Each row is followed by its group and then its class within the group.
[  1  -3   1  -1   1   3   0  -4   6   3   0   0   1  -1 -25   0   2  -2
   6  41   4  -1  -7   4   1   1   0   3   1   0  -3  -2   1   1  -2   8
  -4  -9   1   1  -7  -8  -1   9   3   1   6   7  -7   3  10  -3  -1   0
   0   0  -4  -4  -2   7   2   1   0   3  -2   1  -4   4   0  -1  -7   3
   3  -4   1  -2   9 -14  -1] : U.K
[ -1   1   3   7   4  -9  -3  -2  -3   1   2   3   2   1 -13   3 -10  -2
  -6  33   0  -3  -3  -1   0   8  -4   0  -2   7  -3   1  13   2  -3   4
   0  -6  -2  -1   1   3  -1  -1   0   2   3  -4 -24   1   3  -4 -12  -5
   0   0  -3  -1   1  13   7   1   9   1  -3  -1   4  -3   0   7 -16   3
 -12  -1  -3  -7   2  -1  -2] : J.L
[ -3  -7   1   2   1  -3  -1   2  -3  -1   0  -1   2  -1 -26   3   6   2
  12  41   5   0  -5  -2   4   2   4  -3   1   1  -2   3  -4   0  -1   0
  -6   7   8  -9   0  -8   0   7   0   3   6   6  -1   1  14  -3   2   2
  -2   2  -3  -6   2   3   2  30  -3   4   1  -1  -1   5   1  -3  -7  -3
   4  -3   1   0   1 -10  -1] : U.M
[ -2   2   5  -1  -9   4   3   0   0   2   4  -5   5  -2  -6   1   1   2
  -4  27  -3  -2  -3   1  -7   0   1   2   7  -2   0  -4   6   3   1  -1
  -3   6   0   1   5  -4   0  -2  -2  -6   6   1  -2   4   3  -3   5  -2
  -4  -4  -3   0   3   3 -14   1   4   3   5   1   0   0   0   0   1  -4
   3  -2   1   4   3  -5   1] : F.P
[-2  8  1 -2 -3 10  2  4  2 -5  0 -4  1 -6  9 -4 10  2 -2 17  1 -1  1  1
 -4  0  1  0  5  0  3  0 -6 -1  3 -7 -2 10  1 -1  1 -1 -7 -2 -7 -1 -3 -2
 18 -1  3  2  2 -2 -2 -2 -3 -2 -1 -1 -6  1 -1  3  7  2 -1  3  1  0  2 -1
  2  0  4  1 -4 -5  5] : F.B
[ -6 -11   0  15  -7   4  -1   2   3  -1   2   0   2  -2 -18  -3  -1   0
   7  41  -2   0  -5   2  -6   3  -4  -6   3   0  -2  -1   2  -1  -2  11
  -8  -1   4   0  10   0  -2   2  -6  -3   0   4 -22  -2   7  -1  -4  -2
  -1   1  -3  -3   4   6  -7  -5   7   6  -4   4  -1   4   6   5  -3   4
   1  -8  -1   2   3 -17   1] : U.M
[ -2 -11   3   1  -5   6   0  -4   6   4   3   3   3   2 -17  -2  -7   0
   4  41  11   2  -7   1   2   6   1  -5   6   3  -4  -2   1   0  -2  11
  -2 -10   3   4   2  -3  -4   6  -6  -2   0  -3 -13   0   5   2   7  -3
  -2  -3   1  -1   0   5  -6  -4  -5   5  -4   4  -1   0  -1  -2  -2   4
   0  -8  -2  -1   8 -13  -1] : U.M
[ -3 -13  -1   5  -5   1  -1  -1  -1  -1   2   4  -1   0 -21  -8  -8   0
   2  41   1  -2  -7  -2   4   5   1  -4   0   3  -3   6  -3  -1  -3   2
  -2  -4   0  -2  -2  -6  -4   2  -6   5   1   6 -13   0  21   2  -2  -2
  -2   0  -1  -2   0   3   5  -3   1   3  -6  -1   0  -1   3  -2  -7   1
   1 -12  -1   4   5 -10  -2] : U.H
[ -6  -4   1   4   4  -1  -5   0  -3   7   0   9   1  -3 -15   1  -2  -2
  -1   0   6   4   0   0   5   5  -2   2  -2  -1   5   1   0   1   2   5
  -1  -3   1  -2  -2  -3  -2   7  -2   3   4  -5 -17 -23   2   1 -10 -11
  -3  -3   1  -2   1   2  13  -6   8  -2  -6  -1   1   4   3   1 -17   1
  -5   0  -4  -4  -1   0  -4] : J.Z
[ -2  -9   1   7  -3   3   0   1   0   1  -1   2   0   6 -18  -9  -2  -4
   6  41   0   4  -4  -1  -7  -3  -2  -7   1   2   6  -1   0   0  -2   9
  -2   1   0  -1   2  17  -2   0  -3   1   2   3 -13   1   7   2  -7  -4
  -5   1  -4  -2   1   5  -2  -1   9  -3  -5   2  -2   0   4   1  -5  -9
  -2  -5   1  -1  -3 -11 -17] : U.M
[ -1  -6   1   1   5  -6   2   0   4  -3   2   1  -1   3 -20   1  -3   1
  -3  18  -6   2   2   3   4   0  -4   0   1   3  -1  -2   1   0  -2  -7
  -2  -3   1  -3  -9   2  -1  -2   2   7   3   0  -9 -29   4  -1 -13  -6
  -2   0   3   0   1   0   5   0   8   3  -5   2   2   0   0   3 -14   4
  -5  -1   1  -1   3  -5  -6] : J.Z
[ -2  -6   1   2   8  -7   3   3  -3  -2   0  -3   0   3 -15  -1  -5   0
   6   9   2  -1   0   0   5   3   1  -6   2   5   0  -1   2   3   0   8
   3  -1  -5  -7  -6   4  -1   1   2   7   1   3  -5   0   0   1 -12  -6
  -2  -1   2  -1  -1  -2  10   5  10   1 -10  -2  -1   3   2  -2  -9   0
   1  -6   0  -3  -6   1   2] : J.L
[ -2   0  -1   2   9  -1  -1   2  -2  -1   1   8   2  -1  -7   5  -2  -1
 -20  30   1 -15  -1  -2   1   8  -3  -4   0   5  -4   0   4   4   0   0
  11   1   1  -2  -5  -1  -2  -7  -5   7   4   1 -12   1  15   0 -12  -5
   2  -3   1  -2  -1  -4   8   2   4  -4   0  -4   5   0   3   7 -12  11
  -2  -2   2  -3  -1   3  -5] : J.L
[ -1   2   1   2  -5  10   3   1  -1  -2   3  -2   2  -5  -5   0   9   8
   0  26   3  -1   0   0  -8  -1   5  -3   6  -3  -4   4   6   2   2  -6
  -5   7   1   2   3   3   0   4  -6  -3  -2  -1   9   4   1   2   2  -1
  -2  -4  -9  -1   0   5 -11   2   1   3   4   0  -6   1   0   1   7   1
   1  -1  13   2   2   1   1] : F.B
[  2   1   2  -1   0   8   0   1   0   2   3  -6   2  -1 -10   3   5   5
  -7  24  -1   3  -5  -2   2   5   1   1   4  -3  -7   2   0  -1   1  -1
   3  12   0   1  -1  -6  -8   0  -8  -3   0  -2  -2   0   5   3   1   0
   0  -9  -1  -2   2  -2  -8   1   4   0  10   0   1  -5  -2   1  -7   3
   0   0   0   0   2  -2   2] : F.A

Each row is followed by its group and then its class within the group.
[  1   2  -6  -8  -2   7   0   3   1  -3 -15  -1   0  -1  -3  -3   3  -3
  -2  -4   2 -11   4   7   3   0   5  -2   0   4  -2  -1   2   3   2  -1
  -3  -1  -1   3  -3   0   0  -1   0   1   1   6  -2   0   1   2   2 -16
   3   8  -2   2  -1   0   0 -10   1  -1  -3   9   3   2   1  -5   0  -9
   4   0  -7   4   3   0   1] : <62>.Q
[  2   3  -6  -7  -1   5   1  -2   1  -2  -9   0   0  -1  -3  -4   4  -1
  -1  -2   2  -7   6   3   3  -2   5  -1   0   4  -2  -1   1   1   2   0
  -1   1  -2   3   0   2   1  -1  -1   1   0   6  -1  -1  -2   2   2 -15
   1   4   0   3   1   4   1  -8   1  -3  -1   7   3   2  -1  -3   0  -5
   1   1  -6   8   3   0   0] : <62>.W
[ 0 -1 -4  2  2  5 -2  8  1 -2 -6  2 -2 -1  0 -2  1  0  0 -5 -3 -3  1 -3
  2  4  2 -1 -1  2 -1  0  1  3  0 -2 -2  0  2  0 -1  1 -4 -1  0  1  0  3
  0 -1  1 -2  0 -3  1 10 -1  0  2  2  1  0  0  2 -2  5 -3  0  0  0  0 -2
  1  0  2  1  2 -1  3] : <60>.N
[  0   1   0  -3  -2   5  -1   5   1  -2 -10   0  -1  -1   0  -2   2  -1
  -1  -3  -1  -9   0   3   1   4   5  -1   0   2  -2  -1   2   1   1  -1
  -2   0  -1   0  -8  -1  -2  -1   0   1   0   4   0  -1   1  -2   1  -5
   1  10   1   1   2   1   1  -4   2  -1  -4   7   1   0   1  -2   0  -4
   2  -1   0   3   2   0   1] : <60>.G
[ 1  2 -5 -3  1  6 -1  3  0 -3 -7  0 -1 -1 -1 -1  3 -1  0 -2  1 -5  8  1
  2  3  3  0  1  2 -2 -1  0  0  2  0 -1  0  0  1 -2  1  0  0 -1 -1  1  3
 -1 -2  0  1  0 -8  2  5  1  0  1  1  0 -6  0 -1  0  6  0  0 -1 -1  0 -3
  1  0 -2  5  5  1  0] : <62>.Q
[  1   2  -4  -2   1  10  -2   4   1  -3  -9   0  -1  -1   1  -1   3  -1
   0  -4   1  -4  13  -1   2   4   3  -1  -1   2  -1  -2   1  -2   1  -1
   0   1   1   2  -2   4  -1   1   0   0   1   4  -1  -1   0   0   0 -12
   1   7   0   1   1   2   1  -7  -1  -1  -1   7  -2   0   1  -2   0  -2
   2  -1  -1   4   7   0   1] : <62>.W
[  1  -1  -4  -1   2   9  -1   7   1  -1 -10   3  -2  -1  -1  -2   0   0
   1  -4  -2  -4   2   2   2   2   3  -2  -1   2  -1  -1   0   5   0  -2
  -2  -1   1   1  -1   2  -3   0  -1   0   1   3  -1   0   0  -1   1  -8
   2   9  -1   0   0   1   2  -2  -1   1  -3   6   0   0  -1  -2   0  -4
   3   0  -1   2   3   0   2] : <60>.N
[  2   2  -5  -4   2   4  -1  -3   0  -3 -10   0  -1  -1   1  -1   2   0
   0   0   1  -3   9   3   2   1   4   0   1   0  -1  -1  -1  -1   3   1
   0   2  -1   3  -2   3   1  -2  -1  -1   1   2  -2  -1   0   2   1  -8
   2   1   1   0  -2   0   0  -6  -1  -4   2   3   2   0   0  -1   0  -3
   2   1  -5   4   5   0  -1] : <62>.W
[ 1 -1 -4  2  2  6 -1  7  0  0 -7  5 -3  0 -2 -2 -1  0  0 -3 -2 -2  1 -1
  3  1  3 -1 -1  2 -1 -1  0  6  0 -1 -2 -1  0  1  1  1 -4  0  0  2  1  3
  0 -2  0 -1  1 -5  1  9 -2 -1  2  1  0  1 -1  1 -2  5 -2  0  0  0  1 -3
  2  0  2  1  2  0  2] : <60>.N
[  0   2  -5  -4   2   7  -1   2   1  -2 -15   1   5  -1  -1  -1   3  -1
   0   0   1  -6  13   4   3   1   7  -1   0   3  -1  -1   0   1   2  -1
  -2   1   0   2  -2   3   0  -1   0   0   1   3  -2  -3  -1   1   1 -16
   3   5  -1   2   0   1   0  -7  -1  -1  -1   6   1   1   0  -3   1  -7
   4   0  -2   5   7   0   1] : <62>.Q
[  0   1 -10  -5   1   3  -2   3   2  -4  -6  -1  -3  -1  -1  -4   3  -1
   1  -7   2  -6  -4  -2   2   3  -2  -1  -1   0  -1  -1   2   1   2   1
  -2   0  -2   2  -1   4  -2   0  -1  -1   1   5  -1   1   0   1   0  -9
   1   7   1   1  -6   1   1  -7  -1  -5   0   7   2   0   1  -4   1  -2
   1  -1 -13   1   1   0  -1] : <62>.Q
[ 0 -1 -6  1  2  6 -2  9  1 -2 -6  1 -3 -2 -1 -1  0  0  1 -6 -1 -4 -2 -3
  1  6  0 -2  0  1  0 -1  2  2  0 -1 -1 -1  1  0 -3  2 -4 -1  0  1  1  2
  0  0  1 -2  0  0  1 10  0 -1 -1  2  0 -1 -1  1 -3  4 -1  0  0 -2  1 -1
  2 -1 -2  2  2 -1  1] : <60>.N
[-1  0 -1 -2 -1  2  0  1  1 -3 -5  0  0  0 -1 -1  1 -1 -2  0  0 -5 -2  4
  0  1  4  0 -1  2 -2  0  2  1  0 -1 -1  0  0  0 -6 -3 -1 -1  2  1  0  3
  1 -1  0 -1  1 -2 -1  5  1  1  3  1  0 -2  2  1 -1  4  1  0  0 -1  0 -4
  1  1  2  2 -1  0  0] : <60>.G
[ 1  1 -7 -6  0  5 -2  0  0 -4 -6 -1 -4 -1  1 -3  4  0  0 -4  1 -6  0 -3
  1  3  4  0  1  1 -1 -2  1  0  2  1 -1  2 -2  3 -4  2 -2 -1 -2  0  0  6
 -2 -1  0  2  0 -7  1  6  2  1 -1  1  1 -9  1 -5  0  7  2 -3  1 -1  1 -2
  0  0 -8  8  3  0 -1] : <62>.W
[  2   0  -8  -3   3   6  -2   3   1  -3 -12   1  -2  -1   1  -2   3   1
   1  -4   0  -5   4   1   2   3   3  -2   1   0  -1  -1   1   1   2   0
  -2   0  -1   0  -4   3  -2   0  -1  -1   3   3  -1   0  -1   2   1  -9
   3   8   0   0  -4   1   1  -5  -1  -3  -1   6   2   2   1  -3   0  -4
   3  -1  -7   6   5   0   0] : <62>.Q
[  1   3  -5  -6  -1   6  -1   0   1  -4  -9  -2  -1  -1  -1  -2   4  -1
  -1  -3   2  -8   4   2   1   3   4   0   0   1  -2  -2   2  -2   2   1
  -1   1  -2   3  -6   0   0   1  -1   0   0   5  -2   0   0   1   1 -10
   1   6   2   2  -1   1   0  -9   1  -5   0   8   2   2   0  -4   0  -4
   1   0  -6   7   4  -1  -1] : <62>.W
[ 1  2 -5 -4  0  6 -2 -1  1 -4 -7 -1 -2 -1 -1 -2  4  0  1 -2  2 -3  9 -1
  1  2  3  0  0  1 -3 -1  0 -1  2  1  0  2 -1  3 -1  4  0  0 -1 -1  0  4
 -1 -1 -1  2  1 -9  0  3  2  1 -1  1 -2 -7  0 -6  1  6  1  0  0 -2  0 -2
  0 -1 -6  6  5  0 -1] : <62>.W
[  2   2  -7  -4   1   6  -1   1   1  -2 -11   1  -2  -1  -2  -3   2  -1
   1  -3   1  -5   6   1   3  -1   3  -2   0   3  -1   0   0   5   1   0
  -2  -1   0   2   3   3  -2  -2  -1   0   2   5  -2   0   0   2   2 -16
   2   5  -1   1  -4   1   0  -6  -1   0   0   7   1   1   0  -3   1  -5
   3   2  -8   6   4   0   1] : <62>.Q
[  1   0  -1   0   0   7  -1   5   1  -1 -10   2  -2   0  -2  -1   0   0
  -1  -2  -1  -3   6   2   2   2   5  -1  -1   4  -2   0   2   4  -1  -2
  -2  -1   2   1  -3  -1  -4  -1   0   1   1   3   0  -2   0  -2   1  -8
   1   8  -1   1   5   0   1  -1   1   2  -4   6  -1   1   0  -1   1  -4
   3   1   6   1   2   0   3] : <60>.N
[  0   0  -2  -1   2   8  -2   8   1  -2 -16   2  -1  -1   0   1   0  -1
  -1  -2  -1  -6   6   5   1   4   5  -2  -1   1  -1  -1   2   2   0  -2
  -2  -2   1   0  -7  -2  -2  -2   0   1   1   2   1  -2   0  -2   1  -7
   2  12  -1  -1   2   1   1  -1   0   3  -4   5   0  -1   0  -3   1  -6
   5   0   4  -1   3   1   3] : <60>.N
[  1   1  -5  -1   1   6  -2   6   1  -2  -8   1  -3  -1   0  -2   2  -1
   0  -5   0  -5   3  -1   5   3   2   0   0   2   0  -1   2   1   0   0
   0   0   0   2  -2   2  -3   0  -1   0   2   4  -1   0   1   0   0 -10
   2   9   0   1  -1   1   1  -4   0   0  -2   6  -1   0   1  -1   0  -2
   2  -1  -3   4   4   1   2] : <60>.G
[  0   0  -6  -4   0   7  -1   3   1  -3 -11  -1  -1   0   0  -1   3  -1
   0  -4   2  -6   6   2   2   3   3  -1   1   1  -1  -1   1   0   1   0
  -1   0  -2   2  -4   2  -1  -1   0  -1   1   3  -2   0   0   1   0 -12
   2   6   0   1  -2   1   1  -7   0  -2  -1   6   2   1   0  -3   0  -4
   3  -1  -6   5   5  -1   0] : <62>.Q
[  1  -2  -7  -2   2   8  -2   9   1  -2 -15   4  -3  -1  -1  -2   1   0
   0  -5  -2  -6   3   4   3   3   4  -3  -1   3  -1   0   1   6   0  -2
  -3  -2   0   1  -3   1  -4  -1  -1   0   2   4  -1  -2   1  -1   1 -12
   3  12  -2   1  -1   0   1  -2  -2   2  -4   7   0  -1   0  -3   1  -7
   4  -1  -1   3   4   0   3] : <60>.N
[  0   2  -2   1   3   6  -1   9   0  -3 -14   3  -2  -1   2   1   0   1
   0  -3  -2  -4   5   3   0   6   5  -2   0   0  -1  -1   1   2  -1  -3
  -2  -1   2  -1  -8   0  -1  -1   0   1   1   1   1  -2   2  -2   1  -2
   2  11   0  -1   3   1   0   2  -1   3  -3   2  -2   0   0   0   0  -4
   3  -1   6  -2   4  -1   2] : <60>.N
[  1   0  -4  -1   1   8  -2   8   1  -1 -14   2  -1  -1  -1  -1   0  -1
   0  -4  -1  -7   6   4   2   4   5  -3  -1   2  -1   0   2   4  -1  -2
  -1   0   1   1  -4   0  -3   0  -1   2   1  12  -1   0   0  -2   0 -10
   2  11  -2   0   1   2   1  -2   0   4  -4   6  -1  -1   0  -2   0  -5
   5   0   3   1   2   0   3] : <60>.N
[  1   0  -3   0  -1   7  -1   6   1  -1  -8   2  -2  -1  -2  -1   1   0
  -1  -4  -2  -5   4   1   3   0   3  -1  -1   4  -1   0   1   5  -1  -2
  -2  -1   2   2   0   0  -2  -1   0   2   1   4  -1  -1   1  -2   1 -10
   1   8  -2   1   2   1   0  -1   0   3  -4   6  -2   0   1  -2  -1  -5
   2   1   3   2   2   0   3] : <60>.N
[  1   1  -5  -5   0   6   1  -1   1  -2  -9  -1  -1  -1  -1  -2   3  -3
  -1  -1   2  -6   7   3   2   0   5  -1   1   2  -2  -1   0   0   1   0
  -1   0   0   2  -3   1   0  -1  -1   0   0   4  -2  -1  -1   1   2 -12
   2   4   0   1   0   0   1  -7   0  -3   0   6   2   1   0  -3   0  -4
   3   0  -4   5   4   0   0] : <62>.W

Each row is followed by its group and then its class within the group.
[ -2  -1 -16 -11   1   1  -8  -6  -5   3  12   4   6  -1  -2   2 -15   0
 -13   2   0  -1   0  -1  -6  -1   3  -7  -1   4  -3   4  -8 -16  -5  -9
 -10   4   0  -2  -4  -5  -5  20   0  -1  -3   9   3   2 -10  -6 -11  -6
   4  -3  11  -2   7  -2   1   2  -1   6 -10   3  -5  -7   1 -10   1   3
   2  -1   9   3   1  -1   3] : <257>.lize
[ -5   2  -7 -11   0  -1  -6  -5  -2  -2   7   4   5   4  -1   4 -18  -3
 -11   1   0  -2   1  -1  -7   0   4  -1  -1  -1   3  -2  -8  -6  -7  -4
 -10   6   0   3  -1  -3  -5  14   0   1  -2   5   0   3  -6  -4  -5  -7
   4   0   8  -1   1  -1   0   0  -2   2  -1   0  -3  -2   1 -11   2   1
   3  -3   3  -4  -2   1   1] : <257>.nozev
[ -1   4  -5 -10   2   0  -8  -2  -6   0  10   2  10  -2  -1   5  16  -3
 -11   4   1  -3  -3  -4  -2  -4   1  -7  -1   3   1   3  -9  -2   4  -3
  -3  -3  -3   0  -2  -3  -2   9   9   0  -1   6   0  -2  -7  -3 -13  -4
  -1  -1   4  -1   4   4  -2   1   0   1  -5   3  -3  -5   2  -4   2  -1
   0  -2  -2   5  -3  -1   4] : <263>.Zame
[  2   0 -19  -8   4  -1  -2   3  -3   4  -2   0   2   0  -3   1  10  -2
  -8   2   2   2  -1  -2   0  -3  -2  -4   0   4  -6   0 -10  -9   3  -9
  -3  -4  -1  -5  -2  -3  -1  17   1  -2  -3   6   2  -7  -2  -3  -4  -5
   0  -5  12   2   7   1   0  -1  -2   9  -7   1  -1  -6   4  -5  -6   0
  -1  -2  -3   5   0  -3   5] : <258>.fava
[ -4   0 -11  -4   2  -3  -7   3  -5   2  18   7   8   1  -3   5  31  -2
  -7  -1   0  -3   0  -5  -2  -1  -1  -4  -1   3  -3   5  -8 -13  -1 -11
  -9  -1  -1  -6  -2  -1  -2  19   0  -2  -6   8   1  -7  -5  -2  -8  -5
   0  -5  12   2   7  -1  -4   1  -2  11  -2   2  -4   1   5  -6  -9   1
  -1  -1  -5   5  -7   2   6] : <258>.pob
[  0  -6  -5  -6   1  -1   0  12   2   2   6   4   9  -2  -3   0  31   0
  -9  -5   7  -1  -2  -3  -2  -2  -4   5   0   1   0   8 -19 -14  -1 -11
  -8   0   0  -7  -2  -5  -8  18   0  -2  -3   5   1  -8  -3   0  -4 -10
  -2  -4  13   0   0   1  -4  -6   0   6   7  -3  -6   1   3 -11 -27   3
   1   4   3  14  -5  -4   5] : <258>.lok
[ -1   3 -18 -16   0  -6   1   2  -2   5   5   4   8  -2  -2   1  31  -1
 -13   3   0   1  -2  -4  -3  -2  -2  -3   1   3  -2   2 -11  -9  -2 -11
  -6   0   0  -5  -1  -2 -14  25   2  -4  -1   7   2  -4  -3  -3  -3  -4
   0  -6  10   1   5   1  -2  -4  -4   6  -6   2  -3  -2   1  -8  -7   2
  -2  -6   3   8  -1  -3   4] : <258>.fava
[ -4   1  -2 -11  -1  -1  -2   6   0  -1   6   1   6   1  -2   0  31  -1
  -3  -4   4  -2   1  -3  -2   2  -1   3  -1  -3   2   8 -10  -5   1  -5
  -4  -5  -3  -2   0  -2  -3   9   2  -1   2   1  -1  -4  -1   2  -2  -4
  -3  -3   5   3   0   2  -1  -5   1   2   2   0  -5   1  -2  -5 -14   1
   1  -1   1   9  -3   0   2] : <258>.lok
[ -4  -1  -3 -23  -1   2  -7   0   0  -2   1   3   9  -3  -7   3  26  -4
 -12  -3   2  -3   2  -4   1  -1   3  -3   0   0   4  10 -15 -15   2  -9
  -8  11  -9  -2  -1  -2 -13  11   2  -1   2   6   1   5  -4  -3 -14  -8
   1   1   2   0   3   2   0  -2   1   1   3  -2   1  -8   2  -6 -10   5
  -2  -3   1   5  -9   1   2] : <263>.lafo
[ -4   1   2  -9   0   2  -8  -1  -1   3   0   0   5  -3  -1   1   4  -3
 -10  -2   3  -3   1  -3  -4  -1   0  -1  -1  -5   3   3 -14  -8  -7  -1
  -4   5   0   0  -1  -2 -13  10   2   1  -4   6   1  -4  -6  -3 -12  -3
  -1  -4   6   0   2   2  -2  -2   3   0   8   1  -4   3   4  -8 -11   1
   0  -1  -1   8  -5  -5   5] : <257>.nata
[ -7   1  -6  -6  -2   1  -8   0  -3   1  14   0   9   1  -2   4  21  -4
 -10   0   1  -3   1  -5  -3   0  -2  -1  -5   4  -3   7 -15  -7  -1  -9
  -5  -2  -8  -3   2  -1  -5  20   6  -2  -4   9  -2  -2  -8  -5 -10  -9
 -13  -2  12   1   5   0  -3  -3   1   4  -4  -1  -7  -5   2 -11 -14   0
  -2  -1   4   8  -1   2   3] : <258>.lok
[  1   0 -10  -2   1   0  -4   4  -4   1   9   3   7   2  -3   2  27   0
  -9  -1   0  -3  -1  -2  -2  -2  -2   0   1   6   0   6 -14 -14   0  -7
  -9   0   0  -3   3  -8  -4  14  -2  -1   0   3   3  -3  -4  -3 -11  -4
   1  -5  12   1   3   0  -1  -1   1   2   0  -1  -3  -2   3  -8  -6   3
   0  -1  -1   7  -2  -4   2] : <258>.pob
[  0  -2 -24 -21   0   0  -9  -6  -3  -2   5   3   8   0  -2   4  13  -5
  -9   4   1  -3  -2  -7  -1  -2   5  -7  -2   2   3  -1 -11   1   0  -7
  -4   0  -2   1  -4  -4  -6  22   4   0   0   5   1   3  -4  -4  -8  -4
   1 -12   5   2   6   3   0   2   2   4   2   2  -3  -3  -3  -7   3   0
   1  -1  -2   3  -4  -3   2] : <263>.vosi
